Below is a small trained network, with its code and all its weights. Each question gives an input and a class and asks what happens when units are switched off, that is, made to give their printed mean instead of their output.

import numpy as np


def w(rows, s, z=0):
    codes = np.array(rows[::2]) - 128.0
    scale = np.full(codes.shape[1], s)
    scale[-1] = z or s
    return codes * scale


def norm(h):
    return h / np.sqrt((h * h).mean(-1, keepdims=True) + 1e-5)


def f(y):
    return y / 2 * (1 + np.tanh(0.7978845608 * (y + 0.044715 * y**3)))


def log_softmax(a):
    a = a - a.max(-1, keepdims=True)
    return a - np.log(np.exp(a).sum(-1, keepdims=True))


def net(x, mask):
    res = np.array(x, float).reshape(1, 6) / 4 @ E
    u = 0
    for l in range(3):
        y = f(norm(res) @ A[l][:, :-1].T + A[l][:, -1])
        res = res + np.where(mask[u : u + 5], y, B[l][:, -1]) @ B[l][:, :-1]
        u += 5
    return log_softmax(norm(res)[-1] @ U[:, :-1].T + U[:, -1])


A, B = {}, {}
E = w([
[176,136,138,110,115,105,114,110,101,112,46,164],'x0',
[131,134,132,127,128,131,131,131,131,127,126,122],'x1',
[121,140,140,126,133,118,117,124,127,126,125,115],'x2',
[45,105,152,140,41,82,174,208,68,106,102,110],'x3',
[173,11,164,182,62,117,80,84,150,29,139,45],'x4',
[159,118,187,248,174,245,86,111,3,140,121,149],'x5',
],0.0049)
A[0] = w([
[119,129,137,205,135,164,100,154,51,156,108,121,16],'L0N1',
[58,117,129,172,139,147,146,130,117,159,255,90,3],'L0N2',
[175,127,135,117,107,96,121,103,62,125,13,159,20],'L0N3',
[89,140,158,99,137,140,128,185,85,151,168,179,35],'L0N4',
[57,120,141,159,86,132,168,152,50,111,100,128,25],'L0N5',
],0.009,0.0043)
B[0] = w([
[136,132,143,46,111,108,223,94,126,76,192,148,253],'L0N1',
[86,112,84,129,198,185,55,211,164,25,84,212,189],'L0N2',
[78,121,102,125,177,193,72,193,180,40,86,191,209],'L0N3',
[106,122,96,169,129,127,149,83,146,128,85,86,194],'L0N4',
[184,123,177,155,86,73,57,180,131,255,172,113,238],'L0N5',
],0.0099,0.0048)
A[1] = w([
[103,197,108,157,187,167,161,124,33,196,92,159,77],'L1N1',
[158,51,147,208,108,159,104,96,79,70,134,94,53],'L1N2',
[111,129,168,220,139,196,142,131,10,130,111,134,14],'L1N3',
[171,148,171,136,161,186,136,112,81,125,169,161,6],'L1N4',
[224,136,127,148,204,177,83,76,128,158,156,153,42],'L1N5',
],0.014,0.0024)
B[1] = w([
[105,147,154,204,111,185,176,53,153,95,72,47,227],'L1N1',
[87,192,117,180,148,181,194,62,147,143,72,72,239],'L1N2',
[101,128,51,1,133,127,140,162,88,114,159,157,181],'L1N3',
[145,123,81,47,137,89,123,107,152,140,148,127,232],'L1N4',
[142,83,190,170,78,65,72,223,118,189,175,155,254],'L1N5',
],0.0086,0.0069)
A[2] = w([
[132,122,113,64,113,52,178,110,113,81,153,127,95],'L2N1',
[189,139,146,130,139,105,104,108,49,86,29,200,55],'L2N2',
[155,104,118,159,138,85,112,83,77,79,129,84,81],'L2N3',
[142,106,88,188,151,107,173,90,103,126,117,141,34],'L2N4',
[82,125,126,136,80,126,134,178,2,131,94,102,3],'L2N5',
],0.015,0.0015)
B[2] = w([
[179,134,108,60,147,168,152,72,25,133,147,163,255],'L2N1',
[36,86,73,200,233,220,101,214,148,53,241,117,147],'L2N2',
[54,218,145,170,171,191,162,184,101,198,104,164,135],'L2N3',
[94,168,75,91,144,91,125,83,253,161,124,17,142],'L2N4',
[198,95,183,194,174,79,61,111,154,204,207,168,160],'L2N5',
],0.0064,0.0095)
U = w([
[186,125,92,2,123,118,190,65,50,132,178,159,228],'0',
[182,81,215,206,55,19,62,198,126,227,168,120,161],'1',
[97,178,132,207,119,165,210,27,149,123,40,31,104],'2',
[92,101,85,152,210,184,72,199,169,24,116,188,1],'3',
],0.0074,0.00094)

Each question gives the input, the list of numbers given to net, and the class t.
The units are the neurons (one row each of A and B). Each row of codes is followed by its name. A weight is (code - 128) times the scale printed after its matrix; where a second scale follows, it is the last column's (A, B and U).
mask holds one flag per neuron, layer by layer. A switched-off neuron (its flag False) gives its mean, the last column of its row in B, instead of its output. The means were averaged over made-up inputs and are rounded, as every weight is.
A unit's drop is (log p(t) with every unit on - log p(t) with that unit switched off) / (log p(t) with every unit on - log p(t) with every unit switched off).
The circuit of an input: a set's keep is (log p(t) with only the set's units on - log p(t) with every unit switched off) / (log p(t) with every unit on - log p(t) with every unit switched off). Starting from the 12 units with the biggest drops (on a tie, the unit counted first), units are removed one at a time, each time the one whose removal leaves the highest keep (on an exact tie, the one counted first), for as long as the keep stays at least 0.8.
circuit, biggest first: the units of the circuit, biggest drop first
unit that matters most: the unit with the biggest drop
k most important neurons: the k neurons with the biggest drops, biggest first
top k neurons in layer l: the k neurons of layer l with the biggest drops, biggest first
drop of u: that unit's drop, to one decimal
input [0,4,4,-1,7,2], class 2: circuit, biggest first	L1N2
input [-8,-3,2,-5,5,6], class 3: 2 most important neurons	L0N2; L0N5
input [-2,-8,3,4,-7,-6], class 2: top 3 neurons in layer 0	L0N1; L0N4; L0N5
input [2,6,6,3,-8,-7], class 2: 4 most important neurons	L0N1; L1N1; L1N4; L1N3
input [1,1,-7,-7,3,-6], class 1: circuit, biggest first	L0N1; L1N5
input [4,-6,3,-8,-8,-6], class 1: top 2 neurons in layer 0	L0N1; L0N4
input [8,0,-5,-5,6,0], class 3: 4 most important neurons	L0N3; L0N5; L1N1; L2N2
input [7,-3,7,-1,6,5], class 3: 2 most important neurons	L0N3; L1N1
input [5,2,-8,-5,3,-4], class 1: 2 most important neurons	L0N1; L1N5
input [-4,0,-7,-6,-7,-4], class 2: top 2 neurons in layer 0	L0N5; L0N1
input [5,0,0,6,7,-4], class 2: 3 most important neurons	L1N2; L1N5; L0N1
input [3,5,-1,0,-7,-5], class 2: 2 most important neurons	L0N1; L1N1
input [-6,-7,7,-4,7,3], class 2: 3 most important neurons	L1N2; L0N5; L0N3
input [-7,4,-4,-3,3,4], class 3: unit that matters most	L0N2
input [-3,8,3,-6,-8,-2], class 2: 2 most important neurons	L1N1; L0N5
input [0,0,-6,-2,-4,1], class 2: 2 most important neurons	L1N1; L0N5
input [7,-6,1,-6,3,0], class 3: top 2 neurons in layer 0	L0N3; L0N5
input [-8,2,-3,-6,-4,6], class 3: top 2 neurons in layer 0	L0N2; L0N5
input [8,-5,5,2,-5,4], class 3: drop of L0N3	2.5
input [-8,1,7,3,0,1], class 3: circuit, biggest first	L0N2
